How the elements are linked:
nat § gaf
nat * mor
nat ! fut
nat & gil
lig § nog
lig * nid
lig ! vev
lig & lak
med § fot
med * tuz
med ! bib
med & pap
dag § pok
dag * nov
dag ! mot
dag & geg
zeg § sos
zeg * rir
zeg ! gar
zeg & kel
peb § pep
peb * nug
peb ! bas
peb & dig
zek § dem
zek * kul
zek ! rab
zek & vof
bas § pum
bas * peb
bas ! dig
bas & pon
mes § zek
mes * pul
mes ! bog
mes & sed
sos § pon
sos * vur
sos ! nid
sos & lig
kul § rem
kul * moz
kul ! zek
kul & rab
lak § mes
lak * vev
lak ! vif
lak & vig
vav § dor
vav * mir
vav ! faz
vav & did
por § sug
por * kug
por ! pem
por & dom
pap § bul
pap * bib
pap ! pep
pap & pum
vev § pul
vev * lig
vev ! lak
vev & vif
big § tuz
big * foz
big ! sug
big & rik
rik § bib
rik * sug
rik ! nug
rik & peb
tov § les
tov * mim
tov ! nes
tov & kug
mup § peb
mup * dom
mup ! gos
mup & vur
rup § zeg
rup * pum
rup ! mab
rup & dob
pof § nat
pof * geg
pof ! les
pof & foz
zil § det
zil * vub
zil ! nov
zil & dag
gos § bas
gos * mup
gos ! vur
gos & sos
pok § faz
pok * zik
pok ! gog
pok & mor
siv § nes
siv * gaf
siv ! lum
siv & vol
dor § dag
dor * der
dor ! vus
dor & pib
mir § der
mir * sed
mir ! vav
mir & faz
gar § nid
gar * zeg
gar ! kel
gar & mar
geg § mor
geg * mot
geg ! pof
geg & les
rem § lak
rem * mar
rem ! dem
rem & vub
vur § dig
vur * gos
vur ! sos
vur & nid
fot § pem
fot * vol
fot ! zez
fot & bul
bib § zez
bib * med
bib ! pap
bib & pep
nin § gos
nin * bul
nin ! rir
nin & zeg
pon § mab
pon * dig
pon ! keb
pon & nog
bog § rab
bog * mes
bog ! sed
bog & mir
mar § vev
mar * kel
mar ! rem
mar & dem
bul § mup
bul * zez
bul ! nin
bul & rir
vof § zil
vof * rab
vof ! der
vof & dor
nid § keb
nid * sos
nid ! lig
nid & vev
sug § med
sug * big
sug ! rik
sug & nug
sab § mim
sab * did
sab ! gaf
sab & siv
rab § vub
rab * zek
rab ! vof
rab & der
tuz § vol
tuz * gil
tuz ! med
tuz & bib
zez § dom
zez * fot
zez ! bul
zez & nin
vus § mot
vus * dor
vus ! pib
vus & mim
fut § siv
fut * nat
fut ! gil
fut & tuz
dob § kel
dob * mab
dob ! moz
dob & kul
kug § big
kug * nes
kug ! por
kug & pem
nov § zik
nov * zil
nov ! dag
nov & mot
did § pib
did * faz
did ! sab
did & gaf
mor § sab
mor * gog
mor ! nat
mor & fut
gaf § tov
gaf * sab
gaf ! siv
gaf & lum
nug § pap
nug * rik
nug ! peb
nug & bas
mab § gar
mab * rup
mab ! dob
mab & moz
vig § sed
vig * vif
vig ! det
vig & zik
sed § vof
sed * bog
sed ! mir
sed & vav
mim § pof
mim * pib
mim ! tov
mim & nes
mot § gog
mot * dag
mot ! geg
mot & pof
der § nov
der * vof
der ! dor
der & vus
vub § vig
vub * dem
vub ! zil
vub & nov
pem § rik
pem * por
pem ! dom
pem & mup
foz § gil
foz * les
foz ! big
foz & sug
det § mir
det * vig
det ! zik
det & pok
dig § rup
dig * bas
dig ! pon
dig & keb
rir § vur
rir * nin
rir ! zeg
rir & gar
keb § dob
keb * pon
keb ! nog
keb & pul
gog § did
gog * pok
gog ! mor
gog & nat
moz § mar
moz * dob
moz ! kul
moz & zek
pib § geg
pib * vus
pib ! mim
pib & tov
zik § vav
zik * det
zik ! pok
zik & gog
kel § lig
kel * gar
kel ! mar
kel & rem
dem § vif
dem * rem
dem ! vub
dem & zil
gil § lum
gil * fut
gil ! tuz
gil & med
vol § por
vol * lum
vol ! fot
vol & zez
nog § moz
nog * keb
nog ! pul
nog & mes
pul § kul
pul * nog
pul ! mes
pul & bog
pum § rir
pum * pep
pum ! rup
pum & mab
dom § nug
dom * pem
dom ! mup
dom & gos
vif § bog
vif * lak
vif ! vig
vif & det
pep § nin
pep * pap
pep ! pum
pep & rup
les § fut
les * pof
les ! foz
les & big
faz § vus
faz * vav
faz ! did
faz & sab
lum § kug
lum * siv
lum ! vol
lum & fot
nes § foz
nes * tov
nes ! kug
nes & por

In the rows, 26 means zero.

The rows follow the links: the fewer symbols apart two elements are, the more alike their rows tend to be.

Some elements and rows for them; each showing differs a little:
vur: 18,24,18,41,20,31,28,34,26,23,26,39,13,23,20,17,20,30,33,24,25,24,30,37,39,30,26,31,28,29,28,30,21,35,16,43,28,40,28,10,30,29,27
sed: 34,25,35,36,37,23,28,26,30,37,28,17,39,40,37,32,33,27,33,33,23,30,30,22,18,22,24,32,37,21,19,32,30,28,40,22,32,6,19,23,20,34,24
lig: 21,14,23,28,40,32,20,34,27,25,22,25,29,27,41,28,21,25,27,46,38,17,20,23,24,16,22,44,32,19,24,21,19,38,24,31,28,31,23,30,18,12,22
mot: 21,33,32,30,28,22,23,22,16,25,33,21,39,26,8,31,36,16,24,17,31,41,27,28,27,37,26,16,29,25,14,22,32,15,34,20,18,16,33,29,29,40,32
nug: 27,32,26,15,15,25,20,19,22,24,16,27,21,22,41,23,10,33,22,29,18,13,24,23,18,15,32,25,16,23,41,14,22,32,8,35,21,38,23,22,23,22,25
por: 19,37,14,28,18,24,28,17,24,20,27,34,12,17,14,21,19,15,17,5,20,27,28,23,34,37,29,13,21,27,34,28,29,31,19,29,23,27,33,33,35,25,32
nog: 20,12,24,26,39,33,19,36,26,25,22,25,33,27,38,29,24,25,30,47,40,19,21,26,23,16,21,44,32,21,23,19,19,34,25,32,26,32,24,27,18,13,22
rir: 18,23,19,38,20,32,29,36,26,23,27,39,13,21,17,18,21,30,32,24,26,24,26,38,36,29,28,32,25,29,27,29,21,36,14,41,28,41,29,8,30,23,27
zik: 27,13,25,13,34,23,23,30,33,29,24,18,33,28,22,29,40,19,22,30,36,30,25,18,21,25,20,26,22,30,17,27,22,10,45,8,29,14,27,37,23,22,20
rem: 23,13,30,31,25,34,22,38,24,17,32,23,36,22,22,22,34,36,36,42,36,29,28,38,43,29,15,32,36,27,17,31,17,15,26,22,25,35,23,25,26,33,18
zez: 25,36,26,24,18,23,21,16,18,25,17,28,21,23,40,27,8,27,19,25,16,17,25,22,17,20,35,24,20,19,41,15,26,37,9,40,21,34,26,24,23,24,29
did: 26,38,35,31,23,20,24,17,16,25,32,20,40,27,15,31,33,22,23,16,24,39,30,28,27,37,27,13,29,24,18,23,34,16,32,20,18,14,30,30,30,46,29
kel: 22,16,20,28,38,32,22,32,30,25,23,25,26,27,44,27,19,25,27,44,34,14,21,20,24,15,21,42,34,17,28,24,20,40,24,31,29,29,21,33,18,10,23
gaf: 38,33,34,12,28,18,30,17,25,34,23,20,27,29,27,32,27,26,19,14,16,27,14,18,5,20,35,20,15,28,24,25,39,24,28,14,26,15,23,27,24,19,30
lak: 26,15,31,32,25,33,26,35,25,17,36,23,37,22,20,23,34,37,36,39,35,30,27,37,44,31,13,30,37,26,16,33,20,18,26,20,25,34,23,27,28,32,19
dag: 21,20,25,18,36,26,24,29,25,25,31,22,34,25,9,30,40,14,21,22,39,38,21,24,25,32,23,23,24,30,10,25,29,11,42,11,23,17,32,35,26,24,26
faz: 20,27,27,25,34,24,23,27,20,26,33,22,38,25,6,31,39,13,22,19,38,41,23,27,26,35,26,21,27,28,10,23,32,14,39,18,21,18,33,31,28,32,29
pof: 40,37,37,15,25,17,31,14,25,30,26,18,30,28,31,33,28,28,19,14,13,26,19,18,11,23,30,15,21,26,26,28,38,24,28,10,25,12,21,33,25,26,28
pib: 29,40,36,30,21,20,25,15,15,25,32,18,40,28,19,31,30,24,24,17,20,37,30,26,25,34,26,11,29,23,21,25,35,15,30,19,19,13,26,31,30,46,30
sos: 22,25,17,43,20,30,27,26,32,23,26,31,14,27,38,18,16,32,32,32,19,17,38,25,41,26,21,28,37,22,39,34,16,38,20,41,30,30,21,24,27,30,24
dig: 18,25,18,43,19,31,27,32,27,24,26,37,13,26,24,16,19,30,34,25,22,23,34,36,40,30,26,30,31,26,31,31,19,37,16,45,29,36,26,11,29,32,27
fut: 31,29,29,8,25,18,25,24,25,36,17,24,22,29,19,31,30,21,19,14,22,30,19,23,1,19,38,24,8,32,24,18,32,19,29,19,25,22,29,14,24,19,30
dom: 28,35,26,18,17,24,21,18,20,24,17,28,22,22,40,25,9,30,21,27,16,14,26,23,17,16,33,26,20,21,41,15,25,34,9,37,20,35,24,24,21,23,28

Each walk starts at a row. The symbols on each line, taken left to right, move it on to the next element.
Answer with the element's row; about right is enough.
30,25,35,46,37,28,33,29,27,27,38,22,36,31,25,28,35,31,35,31,26,31,24,30,34,31,19,29,43,23,15,40,34,33,33,20,30,15,18,27,26,31,25
! * § §	32,27,36,44,38,26,32,26,28,34,33,20,37,38,32,31,34,29,34,31,24,30,28,26,24,26,23,30,42,21,15,36,33,34,38,23,32,10,18,25,24,32,25
& * § &	20,23,27,22,35,24,24,29,23,27,33,22,36,24,6,31,40,13,20,20,39,39,22,26,26,34,24,23,26,29,10,24,31,13,40,14,21,17,34,34,27,26,28
19,21,19,28,21,32,29,37,26,20,25,38,11,17,15,18,21,30,29,23,28,21,17,38,33,26,28,32,21,31,26,28,21,34,12,35,27,46,29,12,29,16,26
§ § & *	21,25,18,44,19,30,28,27,30,24,26,33,15,28,33,17,16,31,34,29,19,18,38,31,41,29,23,29,36,23,36,32,17,37,19,43,29,32,23,17,28,32,25
& * &	19,12,27,25,33,34,16,39,24,24,23,25,36,26,30,27,28,29,33,49,42,24,24,32,28,17,21,42,31,23,19,18,15,23,25,30,24,37,25,22,19,21,21
21,11,28,26,30,35,16,40,23,21,24,24,37,26,28,25,30,31,34,49,42,26,25,34,32,21,19,39,30,24,19,20,14,19,25,28,25,38,26,22,21,24,19
& § *	26,17,31,36,27,32,30,35,27,19,38,24,35,24,19,22,36,36,36,37,33,30,25,36,46,32,12,27,40,26,15,38,24,20,28,18,26,29,21,28,29,32,19
& * ! §	35,24,33,31,35,22,25,24,29,37,25,17,36,40,39,31,33,29,32,35,25,29,33,21,14,21,24,31,34,23,19,29,27,23,43,21,31,7,19,24,18,34,23
32,26,36,45,38,26,34,29,27,31,35,22,36,34,28,29,34,30,35,30,24,29,25,27,29,29,20,29,43,21,14,38,34,33,36,21,31,12,18,25,25,31,26
* § §	30,24,35,45,35,29,35,31,27,24,40,24,34,29,23,25,35,32,35,31,26,31,24,32,37,31,16,28,43,24,14,42,33,30,33,19,29,18,20,28,28,31,24
§ § & !	22,17,24,16,36,25,24,30,28,28,29,20,33,26,13,31,40,15,21,26,39,35,23,22,24,30,21,25,24,30,13,26,26,12,42,9,26,17,31,35,26,22,25
32,41,37,26,20,19,27,12,17,25,31,18,40,27,22,31,29,26,23,16,16,34,29,24,23,33,27,10,29,23,24,26,35,17,29,17,20,13,25,32,28,42,28
& * !	33,31,32,8,26,18,28,22,25,36,19,24,23,29,21,33,30,22,18,13,19,30,15,20,1,19,37,23,9,32,24,19,35,22,29,17,25,19,27,19,24,18,29
§ § &	18,34,12,25,16,23,29,19,26,19,27,34,11,16,11,21,21,15,17,5,21,28,28,23,35,37,28,12,18,30,32,28,27,26,20,28,23,30,35,32,35,25,32
34,20,32,26,33,23,23,25,32,36,22,15,37,40,40,32,34,28,31,35,26,28,33,19,14,20,24,30,32,24,21,28,24,19,44,19,33,7,19,26,20,32,21
& § !	23,36,33,31,25,21,24,20,16,26,34,20,40,26,11,31,33,17,23,17,28,41,30,28,26,38,27,14,29,24,17,23,33,16,33,20,18,15,30,28,29,42,30
§ § &	36,33,33,10,28,17,29,19,25,35,20,23,25,29,25,33,28,23,17,14,17,27,14,18,1,19,35,21,12,30,24,22,37,24,29,15,26,19,25,22,23,18,30
25,20,18,33,33,31,27,27,34,23,24,25,20,28,47,23,16,28,28,39,25,13,27,18,32,20,18,35,36,18,35,31,19,43,22,33,31,26,18,36,22,15,22
§ § & *	19,12,26,25,35,33,18,38,25,25,24,24,34,26,34,27,26,26,30,48,42,21,22,28,25,17,21,44,32,22,20,17,17,28,25,32,25,36,25,24,18,17,20
& ! &	32,14,27,13,31,23,23,27,35,32,22,15,33,34,32,29,37,23,26,34,32,28,31,17,17,21,20,29,25,28,20,25,21,11,45,12,31,12,24,34,20,25,20
24,17,19,30,39,32,25,31,31,25,24,25,24,27,45,26,18,26,27,43,31,14,23,19,27,16,20,39,35,18,31,26,19,42,25,31,30,28,20,35,20,10,22
& § !	29,22,33,43,32,31,34,32,26,22,40,25,34,27,22,24,35,34,36,32,27,30,24,33,42,31,15,27,42,25,14,42,29,28,31,18,28,22,19,30,29,31,22
§ ! !	34,18,30,21,32,22,24,26,33,35,21,14,37,39,37,31,35,26,29,36,28,27,33,16,15,19,23,31,27,25,22,27,24,17,44,16,32,9,20,29,18,30,21
